Below are the code and all the weights of a small trained network. Each question names an input and a class and asks about switching units off, where a switched-off unit gives its printed mean instead of its output.

import numpy as np


def w(rows, s, z=0):
    codes = np.array(rows[::2]) - 128.0
    scale = np.full(codes.shape[1], s)
    scale[-1] = z or s
    return codes * scale


def norm(h):
    return h / np.sqrt((h * h).mean(-1, keepdims=True) + 1e-5)


def f(y):
    return y / 2 * (1 + np.tanh(0.7978845608 * (y + 0.044715 * y**3)))


def log_softmax(a):
    a = a - a.max(-1, keepdims=True)
    return a - np.log(np.exp(a).sum(-1, keepdims=True))


def net(x, mask):
    res = np.array(x, float).reshape(1, 4) / 4 @ E
    u = 0
    for l in range(4):
        y = f(norm(res) @ A[l][:, :-1].T + A[l][:, -1])
        res = res + np.where(mask[u : u + 3], y, B[l][:, -1]) @ B[l][:, :-1]
        u += 3
    return log_softmax(norm(res)[-1] @ U[:, :-1].T + U[:, -1])


A, B = {}, {}
E = w([
[83,15,128,189,226,84,116],'x0',
[255,135,182,147,118,58,26],'x1',
[117,225,237,139,188,194,64],'x2',
[162,126,63,195,249,205,177],'x3',
],0.0061)
A[0] = w([
[63,152,100,121,147,164,166,117],'L0N1',
[126,134,150,167,116,93,93,92],'L0N2',
[108,254,128,255,243,90,71,6],'L0N3',
],0.007,0.0024)
B[0] = w([
[203,52,127,108,66,86,88,226],'L0N1',
[249,153,115,124,146,42,89,134],'L0N2',
[123,131,156,133,204,196,189,250],'L0N3',
],0.011,0.0026)
A[1] = w([
[157,202,127,240,93,12,112,2],'L1N1',
[109,178,170,202,191,180,123,75],'L1N2',
[116,149,202,207,254,188,108,172],'L1N3',
],0.0054,0.0007)
B[1] = w([
[88,132,105,253,176,71,92,148],'L1N1',
[163,142,193,112,164,112,241,179],'L1N2',
[207,125,229,182,195,168,146,253],'L1N3',
],0.012,0.0035)
A[2] = w([
[43,123,179,81,99,97,129,114],'L2N1',
[130,72,91,20,176,187,142,252],'L2N2',
[147,255,83,119,157,114,94,42],'L2N3',
],0.0082,0.0015)
B[2] = w([
[38,181,145,84,226,55,130,198],'L2N1',
[64,105,181,133,122,179,205,252],'L2N2',
[182,250,106,153,52,147,196,150],'L2N3',
],0.013,0.0036)
A[3] = w([
[31,81,81,169,16,223,182,2],'L3N1',
[108,10,188,138,99,130,148,56],'L3N2',
[158,105,49,186,230,64,1,105],'L3N3',
],0.0072,0.00092)
B[3] = w([
[230,20,2,98,175,92,149,252],'L3N1',
[164,172,211,135,63,177,115,209],'L3N2',
[153,61,222,156,63,100,66,188],'L3N3',
],0.0096,0.0048)
U = w([
[173,47,174,229,83,45,19,119],'0',
[173,249,138,153,57,154,120,127],'1',
[130,12,15,104,144,145,210,153],'2',
[142,144,7,151,105,112,109,1],'3',
[83,193,98,136,73,45,56,51],'4',
[180,120,225,183,221,207,168,215],'5',
[2,139,111,29,160,82,121,182],'6',
],0.013,0.0036)

Each question gives the input, the list of numbers given to net, and the class t.
The units are the neurons (one row each of A and B). Each row of codes is followed by its name. A weight is (code - 128) times the scale printed after its matrix; where a second scale follows, it is the last column's (A, B and U).
mask holds one flag per neuron, layer by layer. A switched-off neuron (its flag False) gives its mean, the last column of its row in B, instead of its output. The means were averaged over made-up inputs and are rounded, as every weight is.
A unit's drop is (log p(t) with every unit on - log p(t) with that unit switched off) / (log p(t) with every unit on - log p(t) with every unit switched off).
The circuit of an input: a set's keep is (log p(t) with only the set's units on - log p(t) with every unit switched off) / (log p(t) with every unit on - log p(t) with every unit switched off). Starting from all 12 units, units are removed one at a time, each time the one whose removal leaves the highest keep (on an exact tie, the one counted first), for as long as the keep stays at least 0.8.
circuit, biggest first: the units of the circuit, biggest drop first
most important unit: the unit with the biggest drop
k most important neurons: the k neurons with the biggest drops, biggest first
k most important neurons of layer l: the k neurons of layer l with the biggest drops, biggest first
drop of u: that unit's drop, to one decimal
input [-2,-3,5,-4], class 6: most important unit -> L2N1
input [-6,4,-7,1], class 3: 2 most important neurons of layer 3 -> (L3N2, L3N3)
input [1,1,-2,1], class 0: circuit, biggest first -> (L0N3, L2N2)
input [-4,-4,6,-5], class 6: circuit, biggest first -> (L2N1, L1N3)
input [5,-1,4,-7], class 0: 3 most important neurons -> (L0N2, L3N3, L1N1)
input [8,1,-1,-1], class 0: circuit, biggest first -> (L2N2, L3N3)
input [-2,1,-7,-4], class 4: 2 most important neurons of layer 0 -> (L0N3, L0N1)
input [-7,4,-5,4], class 1: circuit, biggest first -> (L0N3, L3N1)
input [8,0,-7,-4], class 0: 2 most important neurons -> (L0N3, L3N3)
input [-4,-5,2,0], class 2: 2 most important neurons -> (L3N1, L0N1)
input [1,2,3,-4], class 0: 4 most important neurons -> (L1N1, L2N2, L3N3, L0N2)
input [-1,-4,0,4], class 2: 2 most important neurons -> (L3N1, L0N1)
input [-8,0,-6,-7], class 6: 2 most important neurons of layer 0 -> (L0N1, L0N2)
input [-6,-1,2,2], class 1: 2 most important neurons -> (L2N3, L0N3)
input [-2,-5,-8,-8], class 6: circuit, biggest first -> (L2N1)
input [-7,3,-6,-7], class 4: 2 most important neurons of layer 3 -> (L3N1, L3N2)
input [-7,1,0,1], class 1: drop of L2N3 -> 0.2
input [-5,3,1,2], class 1: drop of L2N2 -> 0.1
input [-6,-2,-3,-5], class 6: drop of L2N1 -> 0.9
input [-8,-7,2,0], class 2: most important unit -> L3N1
